[-23 -1 2 -8 62 0 19 29 -1 55 8 51 3 4 -66 -2 35 36 3 24 34 36 -8 32 7 2 -11 -7 -25 -38 11 23 20 -33 -23 38 24 -28 -18]
R
[-28 28 -15 -2 38 -4 22 11 10 -69 42 62 30 -31 -31 -4 -53 -100 11 -7 19 17 15 -20 25 -8 26 47 -15 -8 -46 0 15 5 -1 15 -20 15 -23]
A
[36 17 -29 -4 38 43 -6 37 5 2 13 35 -38 -15 -15 -25 9 0 28 -44 7 -2 60 65 -69 -2 -4 30 -44 -12 -52 -37 7 15 41 30 19 -13 2]
W
[2 -20 -50 2 57 18 9 10 13 -5 -4 44 31 2 -43 23 -13 -10 34 -50 10 -18 27 9 -32 -7 5 32 -4 44 10 10 19 -56 31 -6 6 5 -20]
V
[-21 10 24 -34 5 21 -39 -40 45 -36 40 -12 -38 23 -49 7 24 16 -4 -16 23 38 5 9 -39 -24 17 29 -15 -51 58 -16 33 -8 19 45 53 1 -14]
W
[-19 -9 1 -22 43 32 -47 -7 -6 0 19 -7 2 -35 -13 40 34 82 14 31 -8 38 16 5 -15 55 34 -15 37 7 40 -13 6 -7 11 -34 20 -9 -9]
Y
[-9 31 -33 5 47 6 -18 -8 -14 -17 29 34 -6 15 -8 -7 40 -31 -39 -12 31 22 11 27 28 26 6 -21 -21 15 -38 -6 -4 -5 -4 15 7 -1 -5]
D
[-7 -45 -5 -5 49 -9 -10 19 15 -17 5 19 -5 39 -8 12 31 2 -27 -15 16 13 14 32 -26 2 -21 4 -10 36 -25 14 15 -34 29 32 14 13 2]
V
[18 19 62 4 -53 -37 -8 9 -3 -71 -13 -25 28 27 8 -5 6 42 -40 28 -29 -14 5 22 -48 -15 19 -52 21 11 -47 33 -15 2 36 5 -16 -30 -2]
B
[-50 7 -37 29 68 47 26 -24 -28 9 19 6 2 -1 -28 45 3 44 -4 6 4 -17 -12 -6 -8 -3 26 -2 35 29 55 18 -23 -10 -15 -47 44 -8 -37]
V
[51 -22 -35 -38 -25 -3 2 36 -10 40 -17 -5 -4 -35 29 -11 18 -5 47 36 -6 3 41 56 25 4 10 13 -20 -18 15 -5 12 49 -24 6 15 -6 -20]
S
[7 34 7 10 2 -17 15 29 -10 22 -17 -15 29 16 -39 -22 32 41 -27 7 20 2 13 13 27 -7 -9 -27 -6 -3 51 16 11 -45 -36 -37 19 -28 -2]
B
[-4 -21 -15 -11 -6 51 -32 -7 21 -18 -16 8 -9 -40 -17 -8 30 -12 51 -41 12 -8 37 22 6 -19 -6 41 -14 20 -4 -39 37 11 16 52 33 -15 -5]
S
[17 27 -10 -43 -35 -20 -10 19 -28 -42 -15 32 26 -15 -30 7 -32 -35 7 -33 -1 36 -8 6 6 10 8 28 -4 -10 -18 -19 23 -17 -6 -15 -23 -41 -29]
B
[11 22 -6 -25 -10 8 -2 -8 -46 17 -21 19 6 -1 -38 2 22 -6 18 -20 -6 -8 -3 -19 3 9 -22 -24 0 33 8 -14 -22 18 12 37 0 -26 16]
K
[-29 -13 -39 5 57 41 -22 -15 16 14 -13 0 -22 4 -45 3 23 -15 42 -41 25 56 32 10 27 -12 -16 33 5 7 10 0 2 -25 7 27 26 6 -5]
R
[-21 34 20 -5 -34 0 6 -25 10 42 -17 -24 2 -1 -15 1 5 101 41 43 -9 -25 0 -22 29 10 17 -27 33 45 46 -28 -22 1 -3 -2 -24 -51 0]
Y
[-12 -17 -22 -71 27 3 -31 17 -28 27 29 45 -19 6 -50 40 11 34 20 -23 17 1 20 14 -27 42 -22 25 3 -5 56 -23 2 -2 -5 54 34 9 -2]
K
[11 26 -16 -6 -17 -46 -25 -31 7 -37 18 -21 22 39 14 -45 -8 -85 -7 -14 22 21 -5 11 30 -6 -2 -17 -26 -18 -47 13 -1 16 4 58 -22 24 0]
D
[28 24 -44 -14 -48 -32 -16 26 -31 -30 29 -51 17 -12 57 -42 -8 -89 18 -2 -19 34 -5 -5 22 2 -35 -12 -13 -40 -61 -24 -7 43 23 19 -41 16 11]
P
[-3 13 43 2 38 -11 -12 25 2 -22 -13 65 -10 9 -66 -18 5 58 -31 -36 21 6 3 2 -41 12 -13 18 -18 -8 47 8 25 -47 36 48 17 -22 14]
K
[16 7 -38 -15 -48 -6 5 -5 -29 11 -2 5 4 -22 -20 19 -9 -37 6 -31 -15 -16 25 -4 -12 15 -15 33 19 50 3 -22 -28 -28 -29 -13 18 22 -7]
U
[-2 -9 -8 -67 18 -31 -37 55 -14 -30 23 43 26 -9 -36 31 -24 8 16 -1 30 21 14 35 -42 41 47 27 -16 -21 36 3 22 -30 -48 -10 15 32 -31]
W
[8 -48 -26 8 51 32 0 26 -6 7 -17 12 -1 -47 -24 15 -8 35 21 1 11 16 27 -8 3 23 3 29 -7 23 32 -12 4 11 -2 -28 -4 -2 11]
R
[12 -45 12 -4 -2 -18 -5 -25 11 23 -9 -5 -35 8 -35 -3 33 -2 36 -19 9 2 -23 13 -12 -4 -44 17 -1 -3 2 5 -11 20 38 107 12 -4 12]
R
[-9 27 30 -23 -69 3 39 -38 48 64 -3 28 24 -6 -28 -9 -23 16 82 -5 -9 -30 -21 43 4 -23 46 -1 -8 -48 -9 -37 -2 4 -4 60 8 -23 -26]
W
[33 31 21 -15 -83 -2 -38 -9 35 -24 -8 -15 -31 -33 10 -63 37 -48 16 -40 -19 21 53 -4 8 -23 -26 11 -28 -9 -44 -50 26 23 94 37 21 -4 30]
P
[39 -14 -10 -4 30 -5 -11 -20 25 16 33 -13 -40 -13 12 32 63 -36 -13 36 15 16 -44 15 4 0 -3 -31 -21 -60 -11 3 12 29 74 51 16 -4 20]
P
[21 30 -43 -44 -44 0 18 -6 -68 36 18 0 -7 1 -14 29 -4 32 -50 24 -17 -27 -4 11 -38 7 -26 -8 4 4 -9 -11 -20 24 -27 4 9 -27 -25]
U
[-9 -13 17 5 -3 8 10 49 19 32 -18 21 -25 -46 -13 -37 29 59 65 -58 -6 12 43 16 15 38 -40 54 9 35 27 -39 -3 -11 8 7 -2 -14 24]
A
[-9 -15 -38 22 75 3 -19 -3 21 -5 29 -35 -50 -10 -7 13 28 0 20 -1 41 27 42 21 5 0 -41 32 9 9 -2 -3 12 -1 42 29 25 58 14]
Y
[17 13 -33 -40 9 -44 -33 57 -18 -37 5 18 6 9 -5 -10 -26 -82 11 -48 21 63 36 -8 4 9 -20 47 -31 27 -35 -13 16 -23 14 -24 -21 22 12]
B
[-40 3 10 5 42 -3 7 -36 21 8 31 -24 4 36 -15 22 35 -8 -5 19 26 -1 -48 -37 10 -12 -10 -17 7 10 25 38 -17 1 -2 34 14 22 17]
A
[-23 7 -7 17 38 40 7 10 1 -20 10 4 -30 -21 -22 7 -7 -27 31 -33 8 -21 35 31 -35 -29 -36 40 -2 -9 -85 13 9 12 30 42 34 50 -11]
W
[15 37 -15 27 5 21 10 -38 -9 -17 17 -39 -23 10 -8 -23 -1 -23 12 -11 -4 4 -25 -1 -26 -28 8 0 -12 -30 20 -10 -27 46 22 27 3 -15 -4]
W
[34 -16 -30 -17 -23 -25 17 42 -26 -43 13 28 -34 -31 20 24 -30 -46 -13 30 11 0 8 0 -5 7 -4 37 3 17 4 -13 -11 31 4 9 -8 -4 -8]
S
[-1 -6 -28 -37 -52 -26 -14 -4 18 59 -49 -29 -13 32 17 -36 -3 -20 76 -18 34 11 12 20 50 -38 -3 31 -26 15 28 -14 2 17 -32 61 14 4 -1]
S
[-6 -36 36 -49 1 -40 -29 37 7 2 35 57 10 -14 -46 4 26 -11 -41 32 22 37 37 24 33 37 -20 -25 14 -33 -71 0 37 -24 25 79 -4 -3 4]
R
[31 20 -45 -14 18 6 5 35 -39 -72 8 3 -4 -12 17 -55 -22 -65 -17 -26 -5 49 48 -31 -14 -12 -20 42 -34 23 -50 -15 3 61 14 -18 -37 -15 -3]
A
[20 -45 19 21 24 1 8 7 5 -24 12 -20 -36 -41 9 37 27 14 -26 25 -14 6 -24 39 -4 26 -45 9 14 -22 9 17 19 14 46 3 11 10 6]
V
[82 22 -23 7 18 -8 9 -14 -20 -17 30 33 -43 -53 11 -6 -1 -39 -22 -1 12 10 -26 13 -43 -11 33 33 -43 -25 -56 -26 24 46 31 -2 -10 -33 -19]
U
[37 -10 -42 -32 -28 11 27 41 -31 -20 28 -22 -7 -4 44 -4 -15 -39 3 50 -34 -7 24 0 -40 -5 -14 -3 -11 -31 -48 -12 -22 54 -18 -3 -1 -24 -17]
P
[41 -18 4 -39 -8 -24 3 10 -5 34 -2 19 10 -42 -24 2 24 43 40 5 -5 -9 9 8 -13 -4 6 11 -43 18 -15 -22 34 33 33 31 -38 -36 -5]
U
[2 -9 -14 -21 15 4 -21 -17 38 41 40 1 -11 -40 -47 49 42 -1 8 18 46 33 8 27 32 17 -12 -20 19 -39 29 -13 26 -38 28 19 37 27 16]
R
[16 32 -11 25 15 -6 26 -45 7 7 5 11 -34 -8 -56 19 27 -52 -12 10 19 -11 -8 -16 25 -34 3 11 -11 27 16 5 -12 -10 19 31 5 -24 -6]
U
[0 6 -15 32 26 49 -28 -13 12 -47 -1 -44 -8 -44 7 -13 19 -8 46 -65 19 -20 23 -24 -35 -16 -23 15 9 55 -47 -16 -1 23 51 7 3 17 39]
A
[-11 -11 -6 -26 12 22 7 27 38 53 17 21 2 -17 -2 5 4 20 18 -24 20 -13 27 10 -1 13 -41 31 5 -8 -44 -9 33 -37 -10 5 28 34 16]
A
[11 24 3 -9 -17 -30 -15 31 -54 -24 7 -29 40 -11 26 -9 7 39 -37 57 -20 -2 19 10 -4 25 -25 -57 41 12 -93 27 2 8 2 -13 -31 15 -12]
Y
[-17 3 41 22 5 4 -51 -48 31 -13 14 4 -28 -22 -14 9 48 3 2 -33 6 -13 -30 55 29 22 -12 -25 29 -10 -56 -22 20 -5 96 97 -2 -21 16]
V
[-2 -26 4 -8 56 -33 -8 26 2 -31 -1 36 44 9 -38 -7 12 10 10 -6 54 7 5 -5 -22 12 46 -15 -36 26 20 33 17 -30 -33 8 6 -8 -12]
D
[-2 13 -30 -7 -13 -4 32 39 3 16 9 14 39 -16 7 5 -24 -42 27 21 -8 40 -23 -9 16 16 24 -3 -4 -47 27 -8 -10 -43 -40 -43 0 -10 -12]
P
[24 4 25 -9 17 -44 -38 47 -6 -65 6 15 13 -13 -21 -14 55 33 -34 -9 20 46 18 31 -22 44 -16 -33 -20 11 -5 21 25 -32 40 7 -27 -14 14]
D
[-6 18 -14 19 3 24 20 -19 -4 -5 -20 12 -6 8 -14 -34 -24 20 2 -39 -2 -14 2 -15 -16 -3 -11 33 -22 11 14 2 -7 7 -10 -1 13 -21 -12]
D
[32 -8 18 18 -11 19 11 -21 7 -33 -22 0 -41 -16 -38 -24 32 -4 43 -30 -10 -14 -6 -1 -23 13 -19 19 -3 17 28 -7 -21 11 0 46 5 -79 -8]
D
[-12 33 10 10 -43 -15 1 -38 15 11 15 5 -16 17 -36 -30 9 1 -3 -35 -8 -20 6 16 5 -19 -30 14 -8 11 -20 -39 -10 -5 42 100 -22 -31 8]
U
[1 25 26 30 21 -10 4 21 21 -57 10 38 35 -4 -8 -18 -7 -29 -17 19 -1 -3 4 56 11 27 13 -32 -7 -30 -86 29 7 -35 -4 34 -35 -26 -15]
D
[6 6 -31 40 36 40 29 -33 14 -67 37 -25 -57 -35 14 1 5 -114 -12 -18 -6 31 16 -43 12 -32 -50 60 -7 16 -32 -8 -13 61 60 -4 14 46 22]
A
[19 -32 -22 -12 9 34 -10 22 -2 19 -5 15 -3 -21 3 23 50 -16 30 1 -37 -24 14 17 -4 38 -13 -6 13 9 -27 -10 -18 -4 19 24 11 -16 3]
P
[-27 -8 8 12 46 21 40 12 19 -36 1 37 56 -5 -80 31 -10 -17 17 14 27 -61 17 -23 -30 -19 23 -19 17 36 -5 44 -12 -44 -23 35 10 -28 -11]
A
[-13 16 -43 0 23 25 -29 21 -4 -25 -7 -5 -39 -9 16 -7 33 -36 3 -32 9 42 25 14 20 -6 -33 27 -30 14 -38 -28 7 10 42 11 5 16 13]
P
[4 18 11 -38 -59 -55 -55 27 -28 -35 25 -5 13 -7 19 -29 15 -9 -56 12 4 86 1 43 36 50 -14 -23 1 -30 -25 -34 9 3 -7 15 -25 16 11]
R
[5 37 3 -19 -44 -9 -1 19 -45 -29 6 31 28 -43 -13 -2 -21 -28 2 -22 -1 -11 8 26 -14 15 -30 -15 -6 -2 -58 -33 3 18 18 34 -2 21 14]
K
[18 37 -41 -13 -38 8 -16 -32 -12 31 -10 11 -20 5 -9 -12 -15 -5 22 -17 11 -34 39 2 1 -10 21 -6 8 56 -23 -35 -47 30 21 25 5 -11 6]
R
[18 27 18 18 -5 -2 3 -21 16 -18 -2 -31 -18 -2 -38 -8 29 -48 23 4 23 10 15 -5 18 -30 22 -16 13 -4 15 6 -12 -10 -4 1 37 -45 0]
B
[-13 4 25 23 -9 -28 17 -11 58 0 -21 7 34 16 -10 -27 -15 -22 39 -20 2 4 0 67 12 -39 -8 -15 -34 -13 -60 8 24 -16 87 78 -29 9 9]
V
[12 37 -33 -28 12 -22 16 48 -39 42 -9 43 36 5 -27 -31 -5 56 4 6 -6 36 25 11 -33 26 -6 -3 -34 22 32 -15 -1 -17 6 -25 -13 -20 -8]
Y
[26 14 -26 -47 21 -8 -28 47 -32 -51 2 1 8 -18 -11 -7 63 -49 -16 28 -27 90 10 -24 38 19 -13 14 -46 -15 47 12 37 5 -4 -53 -19 -23 -20]
P
[-6 8 -24 15 -26 27 -12 -26 -48 -23 -39 -23 28 -22 -20 18 -30 -28 25 -26 -49 -21 0 -2 -8 19 4 4 32 46 -18 0 -56 8 -5 15 -28 -23 -7]
U
[-26 -4 37 -10 -39 -3 28 -9 15 -7 -3 4 51 14 -12 24 -3 46 10 24 -32 -9 -45 33 -27 1 7 -36 12 -7 4 9 3 -32 -4 12 -7 -35 -22]
V
[-22 7 29 5 37 7 -2 -34 44 16 9 12 -54 9 -58 14 50 -37 9 -31 45 17 -1 1 18 -44 -31 25 -20 -9 -23 2 31 -14 59 62 60 -5 13]
B
[50 4 -43 -47 -36 -42 -22 -1 -68 -14 19 -10 12 -21 -19 -12 38 -44 -29 -8 -7 45 19 -20 20 19 -5 -2 -14 31 22 -32 -1 35 -2 2 -25 -17 -9]
U
[-32 17 0 12 31 12 6 16 13 -11 4 30 -9 19 -28 33 -5 31 22 -37 8 -2 7 16 -39 -2 8 22 15 34 -3 -1 -21 -49 19 -9 20 -8 -2]
B
[-32 -41 -2 31 74 105 -24 4 56 10 3 -29 -46 -26 -17 43 60 79 16 -22 32 8 52 30 -74 -18 -38 11 7 26 -25 -4 22 -50 15 -24 95 38 34]
R
[29 9 -39 -35 5 -29 -27 20 -22 -33 21 24 3 -63 -14 -18 -24 -47 21 -7 29 66 44 -14 7 30 24 47 -29 12 27 -54 30 24 13 -36 6 23 -4]
Y
[-3 52 -8 17 44 -14 -10 14 -6 -46 24 29 72 -37 -3 -12 8 -27 -7 22 -18 49 27 -4 -3 1 25 -9 -17 17 -45 31 36 -27 43 -72 -7 73 -15]
Y
[-8 14 -9 -18 -45 -21 24 27 -51 11 -13 -29 69 -16 15 -27 13 18 21 17 -18 8 23 16 24 -13 -9 -53 2 34 -43 2 6 24 -17 -36 -15 -1 -18]
V
[41 -10 8 -20 -27 -29 2 -5 -1 -3 39 -9 -13 -43 -14 41 26 -16 -7 45 4 -18 13 7 -4 8 7 -19 17 8 -23 -9 1 7 13 17 -8 -8 2]
U
[2 -61 60 -22 -29 -30 8 -5 2 26 -1 -38 -26 0 -31 5 87 38 -25 66 -3 10 -6 9 46 1 -76 -27 19 -17 4 30 17 26 -10 76 20 -5 6]
R
